Below is a small trained network, with its code and all its weights. Each question gives an input and a class and asks what happens when units are switched off, that is, made to give their printed mean instead of their output.

import numpy as np


def w(rows, s, z=0):
    codes = np.array(rows[::2]) - 128.0
    scale = np.full(codes.shape[1], s)
    scale[-1] = z or s
    return codes * scale


def f(y):
    return y / 2 * (1 + np.tanh(0.7978845608 * (y + 0.044715 * y**3)))


def log_softmax(a):
    a = a - a.max(-1, keepdims=True)
    return a - np.log(np.exp(a).sum(-1, keepdims=True))


def net(x, mask):
    res = np.array(x, float).reshape(1, 5) / 4 @ E
    y = f(res @ A[0][:, :-1].T + A[0][:, -1])
    res = res + np.where(mask, y, B[0][:, -1]) @ B[0][:, :-1]
    return log_softmax(res[-1] @ U[:, :-1].T + U[:, -1])


A, B = {}, {}
E = w([
[135,3,106,82],'x0',
[72,105,194,92],'x1',
[57,85,133,220],'x2',
[65,152,77,89],'x3',
[129,168,76,157],'x4',
],0.0078)
A[0] = w([
[141,96,197,115,196],'neuron 1',
[51,126,183,100,253],'neuron 2',
[126,123,134,6,208],'neuron 3',
[109,121,104,130,103],'neuron 4',
[174,127,80,33,189],'neuron 5',
[129,182,109,166,123],'neuron 6',
[104,108,182,86,198],'neuron 7',
[141,110,161,106,191],'neuron 8',
[102,242,106,145,213],'neuron 9',
[167,196,162,198,138],'neuron 10',
[158,89,190,96,182],'neuron 11',
[54,74,95,155,106],'neuron 12',
[181,108,80,68,126],'neuron 13',
[185,69,83,167,211],'neuron 14',
[47,90,90,146,165],'neuron 15',
[196,175,30,58,175],'neuron 16',
],0.011,0.0037)
B[0] = w([
[112,170,167,109,185],'neuron 1',
[73,113,104,31,225],'neuron 2',
[92,160,254,85,215],'neuron 3',
[131,123,107,145,128],'neuron 4',
[170,147,202,64,211],'neuron 5',
[113,148,120,156,175],'neuron 6',
[91,146,153,90,183],'neuron 7',
[95,180,174,93,162],'neuron 8',
[109,195,42,178,253],'neuron 9',
[76,181,136,165,218],'neuron 10',
[127,189,208,157,186],'neuron 11',
[129,84,50,138,194],'neuron 12',
[144,108,206,108,176],'neuron 13',
[112,90,177,38,198],'neuron 14',
[112,75,43,144,204],'neuron 15',
[182,89,105,8,234],'neuron 16',
],0.0095,0.0066)
U = w([
[97,169,225,77,174],'0',
[159,113,59,138,193],'1',
[126,1,115,132,55],'2',
[246,25,209,85,174],'3',
[152,146,173,243,3],'4',
],0.0089,0.0047)

Each question gives the input, the list of numbers given to net, and the class t.
The units are the neurons (one row each of A and B). Each row of codes is followed by its name. A weight is (code - 128) times the scale printed after its matrix; where a second scale follows, it is the last column's (A, B and U).
mask holds one flag per neuron, in row order. A switched-off neuron (its flag False) gives its mean, the last column of its row in B, instead of its output. The means were averaged over made-up inputs and are rounded, as every weight is.
A unit's drop is (log p(t) with every unit on - log p(t) with that unit switched off) / (log p(t) with every unit on - log p(t) with every unit switched off).
The circuit of an input: a set's keep is (log p(t) with only the set's units on - log p(t) with every unit switched off) / (log p(t) with every unit on - log p(t) with every unit switched off). Starting from the 12 units with the biggest drops (on a tie, the unit counted first), units are removed one at a time, each time the one whose removal leaves the highest keep (on an exact tie, the one counted first), for as long as the keep stays at least 0.8.
units of the circuit, in order: the units of the circuit, biggest drop first
most important unit: the unit with the biggest drop
top k neurons: the k neurons with the biggest drops, biggest first
drop when u is switched off: that unit's drop, to one decimal
input [3,-2,-2,4,7], class 3: most important unit -> neuron 16
input [-8,4,0,1,2], class 4: units of the circuit, in order -> (neuron 16; neuron 9; neuron 14)
input [4,-2,-7,-2,-8], class 0: top 2 neurons -> (neuron 3; neuron 11)
input [4,-2,-6,-6,-6], class 0: top 2 neurons -> (neuron 11; neuron 3)
input [-6,7,3,-3,7], class 1: units of the circuit, in order -> (neuron 3; neuron 9)
input [3,-8,0,3,7], class 3: units of the circuit, in order -> (neuron 16; neuron 14)
input [-6,0,7,-1,-5], class 1: units of the circuit, in order -> (neuron 3; neuron 11; neuron 5)
input [-4,-6,-5,-4,5], class 1: units of the circuit, in order -> (neuron 9; neuron 3)
input [-6,2,-4,-7,5], class 1: top 3 neurons -> (neuron 3; neuron 9; neuron 11)
input [-8,-7,-1,3,5], class 1: top 2 neurons -> (neuron 16; neuron 9)
input [5,2,-5,2,4], class 3: units of the circuit, in order -> (neuron 16; neuron 9)
input [2,-7,6,3,-3], class 2: top 2 neurons -> (neuron 9; neuron 14)
input [6,4,6,3,-4], class 2: top 2 neurons -> (neuron 15; neuron 12)
input [7,-4,-6,6,-1], class 3: units of the circuit, in order -> (neuron 16)
input [1,-6,1,0,-1], class 3: top 2 neurons -> (neuron 9; neuron 14)
input [-1,-6,7,2,-3], class 1: top 2 neurons -> (neuron 3; neuron 13)
input [-3,-3,2,0,-1], class 4: top 2 neurons -> (neuron 16; neuron 2)
input [-6,6,1,-4,7], class 1: top 3 neurons -> (neuron 3; neuron 11; neuron 9)
input [-3,-1,7,0,-7], class 2: top 2 neurons -> (neuron 3; neuron 9)
input [-8,-5,-3,1,2], class 1: top 2 neurons -> (neuron 16; neuron 9)
input [0,4,3,8,-2], class 2: most important unit -> neuron 15
input [-6,2,0,-1,0], class 4: drop when neuron 9 is switched off -> 0.1
input [0,6,7,-3,0], class 2: drop when neuron 3 is switched off -> 0.2
input [-1,-8,-5,-1,1], class 3: drop when neuron 16 is switched off -> 0.4
input [3,-7,7,6,-6], class 2: drop when neuron 9 is switched off -> 0.2
